<61>: 241,128,133,136,214
<178>: 127,148,118,163,128
<191>: 127,163,136,118,128
<27>: 118,128,127,148,164
<214>: 118,128,127,136,164
perm: 118,127,128,148,164
<27>
perm: 136,164,118,128,127
<214>
perm: 164,118,128,127,148
<27>

<178>: 154,154,155,110,156,156
<205>: 154,154,156,156,110,156
<106>: 110,156,153,156,154,156
<61>: 154,154,156,53,110,156
perm: 154,156,156,110,156,154
<205>
perm: 156,154,156,153,156,110
<106>
perm: 110,156,156,154,154,155
<178>
perm: 156,110,156,156,154,154
<205>

<9>: 203,184,204,177,121,164,61,117,21
<178>: 185,61,127,117,164,121,177,21,204
<23>: 137,130,125,94,133,132,150,91,96
<61>: 127,184,204,177,121,164,61,117,21
perm: 132,150,91,96,137,130,125,94,133
<23>
perm: 21,61,117,121,127,164,177,184,204
<61>
perm: 21,117,61,164,121,177,204,184,127
<61>
perm: 164,127,61,21,204,121,177,117,184
<61>
perm: 91,94,96,125,130,132,133,137,150
<23>

<201>: 197,65,75,40,73,64
<23>: 73,33,67,85,212,58
<106>: 212,67,85,33,73,57
perm: 57,73,33,85,67,212
<106>
perm: 67,85,57,212,73,33
<106>

<9>: 141,145,112,94,139,127,115,125,99,109,138
<27>: 117,96,142,134,100,128,128,148,114,113,131
<61>: 153,125,111,135,145,123,128,124,101,121,134
<191>: 131,129,109,115,126,131,138,132,105,119,141
<201>: 125,151,91,118,142,133,115,115,112,113,169
<96>: 134,128,95,142,117,114,131,148,100,128,113
<159>: 141,109,105,131,119,138,126,129,131,116,132
<214>: 148,95,113,142,131,117,128,134,127,100,114
<205>: 151,131,115,129,139,123,125,140,112,124,128
perm: 113,134,128,95,142,117,114,131,148,100,128
<96>
perm: 129,131,116,132,141,109,105,131,119,138,126
<159>
perm: 114,134,131,142,128,128,100,148,113,95,117
<96>
perm: 119,141,131,129,109,115,126,131,138,132,105
<191>

<201>: 108,132,158,187,57,83,149,129,131,108
<191>: 204,65,128,155,168,30,134,102,99,133
<9>: 108,132,158,187,57,83,149,129,131,106
<61>: 109,132,160,189,59,85,149,128,132,106
<205>: 133,102,204,128,30,155,134,66,168,99
perm: 99,133,204,65,128,155,168,30,134,102
<191>
perm: 99,168,66,134,155,30,128,204,102,133
<205>
perm: 149,128,132,106,109,132,160,189,59,85
<61>

<201>: 190,180,182,191,65,206,63
<191>: 200,72,22,70,66,81,188
<106>: 179,65,41,76,71,76,185
<9>: 173,72,49,68,74,82,187
<178>: 206,180,191,65,191,63,182
<27>: 190,72,38,65,73,73,180
<214>: 46,188,214,193,194,193,63
<23>: 65,191,206,180,189,182,63
<96>: 181,74,41,67,71,70,189
<61>: 176,73,50,69,71,75,192
perm: 206,180,189,191,65,63,182
<23>
perm: 191,63,182,206,180,191,65
<178>
perm: 63,206,65,191,182,180,190
<201>
perm: 82,72,68,74,187,173,49
<9>
perm: 50,69,71,73,75,176,192
<61>

<205>: 125,142,151,126,161,191,135,128,156,128,177,135,125,207,203,128,124,126,125,163,128,169,177,189,126,124,189
<9>: 124,135,126,128,124,203,151,207,128,126,161,135,126,177,128,156,177,128,163,125,125,142,189,125,191,170,189
<201>: 151,126,189,203,189,135,177,156,135,128,191,207,170,124,163,126,128,177,126,125,126,128,161,124,128,125,142
perm: 124,124,125,125,125,126,126,126,128,128,128,128,135,135,142,151,156,161,163,170,177,177,189,189,191,203,207
<9>
perm: 189,124,126,189,177,169,128,163,125,126,124,128,203,207,125,135,177,128,156,128,135,191,161,126,151,142,125
<205>
perm: 124,124,125,125,125,126,126,126,128,128,128,128,135,135,142,151,156,161,163,169,177,177,189,189,191,203,207
<205>
perm: 128,163,128,135,128,177,191,142,161,189,126,124,189,203,124,125,135,125,125,151,207,170,128,126,156,177,126
<9>
perm: 207,126,135,125,161,189,163,126,124,191,177,124,128,128,189,128,156,177,135,142,126,170,128,203,151,126,125
<201>
perm: 128,125,142,151,126,189,203,189,135,177,156,135,128,191,207,170,124,163,126,128,177,126,125,126,128,161,124
<201>
perm: 124,189,125,142,151,126,161,191,135,128,156,128,177,135,125,207,203,128,124,126,125,163,128,169,177,189,126
<205>

<159>: 172,221,118,132,158
<178>: 101,36,160,111,161
<96>: 118,159,172,221,132
<106>: 37,160,101,161,111
perm: 118,132,159,172,221
<96>
perm: 36,101,111,160,161
<178>
perm: 132,221,172,159,118
<96>
perm: 37,101,160,111,161
<106>

